Here is a tiny trained network, its code and every weight. The questions are about switching its units off for an input and a target symbol, where a switched-off unit gives its printed mean instead of its output.

import numpy as np


def w(rows, s, z=0):
    codes = np.array(rows[::2]) - 128.0
    scale = np.full(codes.shape[1], s)
    scale[-1] = z or s
    return codes * scale


def f(y):
    return np.maximum(y, 0)


def softmax(a):
    e = np.exp(a - a.max(-1, keepdims=True))
    return e / e.sum(-1, keepdims=True)


def log_softmax(a):
    a = a - a.max(-1, keepdims=True)
    return a - np.log(np.exp(a).sum(-1, keepdims=True))


def net(x, mask):
    ids = ['βγδεζθξπστψ'.index(c) for c in x.split()]
    T = len(ids)
    res = E[ids] + P[:T]
    u = 0
    for l in range(2):
        q, k, v = (res @ M[l].T for M in (Q, K, V))
        z = softmax(np.where(np.tri(T) > 0, q @ k.T / 3**0.5, -1e9)) @ v
        res = res + np.where(mask[u], z, O[l][:, -1]) @ O[l][:, :-1]
        u += 1
        y = f(res @ A[l][:, :-1].T + A[l][:, -1])
        res = res + np.where(mask[u : u + 8], y, B[l][:, -1]) @ B[l][:, :-1]
        u += 8
    return log_softmax(res[-1] @ U[:, :-1].T + U[:, -1])


Q, K, V, O, A, B = {}, {}, {}, {}, {}, {}
E = w([
[85,183,112,177,178,161,73,54],'β',
[187,21,199,192,117,173,134,195],'γ',
[155,199,164,132,44,181,61,69],'δ',
[112,108,198,180,175,181,163,165],'ε',
[93,108,194,190,110,218,217,165],'ζ',
[186,129,149,54,174,201,77,96],'θ',
[93,182,171,76,107,228,74,182],'ξ',
[159,153,72,188,62,213,229,77],'π',
[109,209,82,192,129,188,145,154],'σ',
[142,109,121,176,181,72,2,208],'τ',
[124,180,173,165,154,69,191,114],'ψ',
],0.019)
P = w([
[1,90,154,221,239,189,83,35],'0',
[39,82,107,192,192,192,130,46],'1',
[74,97,103,163,179,176,151,62],'2',
[109,129,120,150,158,163,171,87],'3',
[143,144,134,135,137,139,196,113],'4',
[173,175,143,114,118,112,207,134],'5',
[205,192,154,111,110,101,224,157],'6',
[231,222,145,115,99,89,216,180],'7',
],0.0065)
Q[0] = w([
[191,140,181,135,169,236,97,112],'L0H1',
[88,31,114,47,1,82,77,140],'L0H1',
[224,167,183,188,173,235,107,104],'L0H1',
],0.008)
K[0] = w([
[175,227,36,130,97,97,197,212],'L0H1',
[82,89,131,213,223,223,150,17],'L0H1',
[174,202,69,2,114,35,220,238],'L0H1',
],0.0057)
V[0] = w([
[148,15,162,136,10,139,83,91],'L0H1',
[82,195,106,102,86,215,120,255],'L0H1',
[129,129,36,59,150,134,172,114],'L0H1',
],0.0062)
O[0] = w([
[162,156,171,194,107,131,6,72,3],'L0H1',
[65,6,137,106,35,113,77,82,244],'L0H1',
[116,189,76,88,133,101,75,173,72],'L0H1',
],0.012,0.0043)
A[0] = w([
[31,105,6,162,129,41,84,149,11],'L0N1',
[108,112,71,190,138,61,93,192,147],'L0N2',
[191,129,81,149,78,2,77,168,201],'L0N3',
[185,108,44,124,143,173,135,186,155],'L0N4',
[118,179,116,74,115,196,85,95,255],'L0N5',
[142,80,89,211,144,117,126,204,179],'L0N6',
[180,156,130,117,91,163,195,110,133],'L0N7',
[139,53,107,158,204,132,118,96,99],'L0N8',
],0.008,0.0033)
B[0] = w([
[84,195,190,138,83,182,126,222,175],'L0N1',
[10,107,143,88,59,128,46,145,157],'L0N2',
[89,131,235,78,173,72,112,20,149],'L0N3',
[122,143,227,169,91,66,212,147,198],'L0N4',
[179,154,17,18,104,156,195,15,255],'L0N5',
[222,210,217,131,120,217,148,46,212],'L0N6',
[91,124,127,106,171,28,11,39,229],'L0N7',
[40,200,116,2,101,110,139,105,196],'L0N8',
],0.0066,0.0064)
Q[1] = w([
[85,157,176,117,92,118,148,49],'L1H1',
[77,123,115,167,107,45,251,96],'L1H1',
[176,88,14,206,115,69,46,253],'L1H1',
],0.0058)
K[1] = w([
[135,113,178,37,133,46,152,162],'L1H1',
[236,131,205,48,69,138,101,114],'L1H1',
[30,163,135,134,167,255,190,96],'L1H1',
],0.0074)
V[1] = w([
[53,120,41,181,178,66,170,19],'L1H1',
[255,162,90,138,12,190,231,86],'L1H1',
[215,51,155,25,205,232,117,118],'L1H1',
],0.0056)
O[1] = w([
[76,119,138,121,133,36,115,125,143],'L1H1',
[146,80,113,192,132,81,98,156,201],'L1H1',
[177,169,113,93,154,168,99,247,244],'L1H1',
],0.012,0.011)
A[1] = w([
[98,139,46,208,131,148,109,163,225],'L1N1',
[53,126,215,129,192,125,84,187,73],'L1N2',
[78,82,210,255,156,159,203,187,100],'L1N3',
[135,160,173,196,142,115,59,81,2],'L1N4',
[184,73,77,162,217,166,121,163,45],'L1N5',
[144,180,102,84,64,153,72,151,123],'L1N6',
[91,128,118,56,123,137,109,82,7],'L1N7',
[137,152,115,105,192,83,190,76,11],'L1N8',
],0.0086,0.0031)
B[1] = w([
[221,126,47,141,50,141,148,151,183],'L1N1',
[158,102,18,96,209,199,182,59,196],'L1N2',
[128,148,96,32,94,51,56,49,249],'L1N3',
[98,160,175,194,167,127,228,125,157],'L1N4',
[51,180,204,198,105,134,70,251,208],'L1N5',
[126,7,169,188,166,142,110,61,231],'L1N6',
[169,141,87,155,118,1,220,124,183],'L1N7',
[73,108,138,152,195,162,66,184,171],'L1N8',
],0.0071,0.011)
U = w([
[65,106,122,133,172,88,129,150,2],'β',
[80,164,194,142,114,145,187,140,137],'γ',
[95,92,153,206,128,83,137,133,76],'δ',
[219,126,55,58,178,90,108,165,161],'ε',
[51,193,127,107,54,95,18,103,114],'ζ',
[177,176,124,96,112,115,34,144,161],'θ',
[57,32,142,97,121,118,60,115,23],'ξ',
[201,134,65,136,118,25,92,97,169],'π',
[63,50,106,100,61,84,184,198,235],'σ',
[180,135,123,79,138,143,184,107,73],'τ',
[118,208,149,93,132,1,195,181,203],'ψ',
],0.0072,0.0052)

Each question gives the input, a string of symbols that net reads in full, and the target symbol t.
The units are the heads (3 rows each of Q, K, V and O) and the neurons (one row each of A and B). Each row of codes is followed by its name. A weight is (code - 128) times the scale printed after its matrix; where a second scale follows, it is the last column's (O, A, B and U).
mask holds one flag per unit, layer by layer, with each layer's heads first. A switched-off unit (its flag False) gives its mean, the last column of its rows in O or B, instead of its output. The means were averaged over made-up inputs and are rounded, as every weight is.
A unit's drop is (log p(t) with every unit on - log p(t) with that unit switched off) / (log p(t) with every unit on - log p(t) with every unit switched off).
The circuit of an input: a set's keep is (log p(t) with only the set's units on - log p(t) with every unit switched off) / (log p(t) with every unit on - log p(t) with every unit switched off). Starting from the 12 units with the biggest drops (on a tie, the unit counted first), units are removed one at a time, each time the one whose removal leaves the highest keep (on an exact tie, the one counted first), for as long as the keep stays at least 0.8.
units of the circuit, in order: the units of the circuit, biggest drop first
k most important neurons: the k neurons with the biggest drops, biggest first
k most important neurons of layer l: the k neurons of layer l with the biggest drops, biggest first
input ξ θ θ ψ ζ γ θ ε, target θ: 2 most important neurons	L1N5; L1N3
input θ ζ ψ ψ ε ζ, target ψ: units of the circuit, in order	L0H1; L1N6
input θ ξ δ θ θ τ ε, target τ: units of the circuit, in order	L1H1; L1N5
input σ γ β θ τ γ, target τ: units of the circuit, in order	L1H1; L0N6
input θ ψ ψ σ, target ψ: most important neuron of layer 0	L0N6
input γ τ ε, target τ: 2 most important neurons of layer 0	L0N6; L0N5
input ζ ζ β γ ξ δ ζ π, target π: 3 most important neurons	L0N7; L1N5; L1N1
input ε θ ε, target ε: units of the circuit, in order	L1N2; L1H1
input σ σ σ θ θ β, target ε: 2 most important neurons of layer 0	L0N6; L0N1
input θ σ σ δ ξ, target σ: units of the circuit, in order	L0H1; L1N3
input σ β β, target ψ: 3 most important neurons	L1N7; L1N6; L0N8
input θ δ ψ, target π: units of the circuit, in order	L1H1; L0N5; L1N3; L0H1
input π γ θ β π θ θ γ, target θ: units of the circuit, in order	L1H1; L0N6; L1N5
input ζ ξ τ β θ, target τ: units of the circuit, in order	L1H1
input θ ξ σ ζ β, target σ: units of the circuit, in order	L0H1; L1N3; L0N7
input γ ε δ β π ζ, target π: 2 most important neurons	L1N3; L0N5
input ε ψ δ σ τ ψ β, target ψ: 3 most important neurons	L1N6; L1N7; L1N2
input θ ε θ ψ σ, target ε: units of the circuit, in order	L1H1; L0H1
input π θ π ψ τ, target ψ: 3 most important neurons of layer 0	L0N7; L0N2; L0N3
input ε π θ δ, target π: 2 most important neurons of layer 0	L0N5; L0N7
input π θ ζ, target ε: 3 most important neurons	L1N2; L0N5; L1N1
input γ δ γ ζ ζ ζ γ β, target θ: units of the circuit, in order	L1H1; L0N6; L1N5
input ξ ψ ζ π τ ε, target γ: units of the circuit, in order	L1H1
input γ γ σ, target θ: 3 most important neurons	L0N6; L1N3; L0N7
